Each row has two labels, one from each of two sets.
[ -1   1 -19  11   1  -2   6   8   4  -2  15  24   2   3   7   0] : tr, (62)
[  1  -1 -20  21  -3   4   3   4   4  -1  18  -1  -3  11  16   3] : Zs, (62)
[  1   1 -15   8  -3  -7   3   9  -9  -2 -23   1  -4  -1   0   3] : nt, (50)
[-11  -2  -4   4   4   0   3  10   1  -8  18   4  -3   4   2   4] : tr, (61)
[-4  7 11  6  0 -3 -4 14  4  5 20  4  1  3 -2  1] : tr, (53)
[ -3   1  -1  -9  -2  -2   5  -3   6  -4 -13  -4  -5   5   3  -2] : tr, (53)
[  2   2  11   2  -6   0   2  20  14  -6 -25   5 -11   2   0   2] : tr, (53)
[  5   1  -3  13  -3 -13  12   6   8  -2 -26  -3  -3   4  -1   1] : fj, (50)
[ -3  -2  -1 -28  -5  -5  -5 -43 -12   4 -71   3 -13  -7 -25  19] : nt, (62)
[  4   8  11  16  -7   3  -2   8  -2  -6 -18   0  -3  -3   0   0] : nt, (62)
[ 1 -1 -4  9 21 -1  5 11 14 -5  9 -2 -7  6  6  7] : tr, (53)
[ 1 -1 14  4 -3  1 -5  1 -3  1 -9 -2  3 -1 -5  4] : fj, (62)
[ -5   1   3  -1   2   0   9   0  -1   1 -11   5  -2   3   1   2] : nt, (61)
[  9  -3 -13   7   9  -6   0  13   5 -11 -19   1  -6  11 -11   7] : Zs, (53)
[  0   0   9   8   7   5  15  23   5 -11 -15   4  -2   8   2   1] : Zs, (61)
[  2  -1 -10  21  -1   2   9   5  10  -1 -33  -2  -6  -5   3  -3] : nt, (62)
[  8   1 -15  12 -17   0  -1   7  -6  -1  35   6  -1   0   9  -2] : nt, (61)
[15 -1  8 16  7  1 10 13 -8 -5 33 -1  4  6 -1  3] : Zs, (50)
[  3   0   6  12   6   2   1  17   9 -10  -5   1  -2   6   5  -3] : Zs, (53)
[  6 -10  12   1 -13  -1   4  13  13 -13 -71   3 -15   3 -10   0] : nt, (53)
[  1  14 -15   0   4  -8   6   5   1  -2 -16  -1  -2   9  -2  -3] : tr, (61)
[ 8 -4  3  9  0 -2 -6  3 -5 -2  8 -3 -1 -1  0 -2] : nt, (62)
[  5  -2 -15  18   2  -3  11  11   3   7   1  -3  -6   2   6   3] : nt, (50)
[  0 -13   0  -3   6   0  -3   9   4  -4  -8   5  -5   4  -1   3] : nt, (53)
[  1   0  25   9  -7   1   2  12   4  -2  -8   0 -12   2   2   2] : Zs, (62)
[  5   1   9  23  -2   3  16  13   9 -10 -70  -1 -11   0  -8   8] : Zs, (62)
[-2  0 -7 11  1  3  9 18  1  0 41  6  3  6 15  0] : nt, (61)
[ -2   1   0 -10  -1  -3  -1   5   8  -5 -19   2 -10   4  -6   0] : tr, (53)
[ -1   6   1   2  -7  -1  12   9   6  -6 -42   2  -8   3   1   5] : fj, (61)
[  0   2 -14   7  -6  11   5   4  13  -4 -13  -1  -4  -3   4   7] : tr, (62)
[ 1 -1  5 -1  0 -2  3  3  4  4  5  2 -4  9  5 -6] : Zs, (53)
[  1  -8   3  11   3   0   1  -1 -12   4  15  -1   3  -2   2   0] : fj, (62)
[-7 -6 -9 20  3  3  5  4  7  2 13 -5 -5  3  9 -2] : Zs, (62)
[-4  2 -7  3  3 -1  2  1 -3 -2 29 -2 -2  1 11 -3] : nt, (61)
[ 10 -23 -11   0   4   3   4  -2  -2  -1  24   5  -3   6   8  -3] : nt, (53)
[ 13   6   8 -20  -2  -3  -1 -12  -3  -4 -29   3  -4   5 -16   0] : Zs, (61)
[ -3  -1  -5 -19   6  -3 -12 -14   3  -2  -2   2  -9   7  -8   2] : tr, (53)
[  6  23 -17  10   9  -9   6  15  -3  -6 -27   1  -4   5  -8   1] : Zs, (50)
[ 1  1 -1  1  3  5  3 -4 -6 -4 25 -1 -1  8  6  2] : nt, (53)
[  7  -3 -10  24  -1   7   0  12   6   3  -2  -3  -3   1   5   0] : Zs, (62)
[  0  -3 -24   5  10   1  10   7  -2  -5   0   3   0   8   1   8] : nt, (61)
[  0   1  -5   4  -4  -1   9  10   8  -5 -38   0  -7   2   4   3] : tr, (55)
[  3  -2 -11  15   4  -4  -5   3 -11   1  22  -6   0   0   5   2] : nt, (50)
[-2  5  3 -2 -4 -3  1 -2 -4  7 41 -3  1  6 18 -3] : Zs, (53)
[  9  -3   1   7 -10   4  14   4  12  -5 -18  -2  -8   3   2   6] : Zs, (55)

Each row has two labels, one from each of two sets.
[ 0  1  2 -5  2  5 -1 -6  1  0  4  1  3 -3  3  1] : Q, (67)
[ 1 -9 -1  0  8  9 -3 -7  2  0 12 -2  1 -4  1 -2] : Q, (67)
[ 5 -3 -1 -6  8  3  0 -3  1  2  8 -2  3 -2  0 -1] : Y, (67)
[ 2  4  3 -9  0  4 -1 -3  0 -2  5  0  2 -6  2  1] : Q, (67)
[ 0 -2  2 -3  4 -3  2 -4  1  4  9  2  5  6  0 -2] : Y, (67)
[ 3 -7 -7  7  2 -1  0  3  2 -1 -1 -3 -7 -2 -3 -2] : Y, (70)
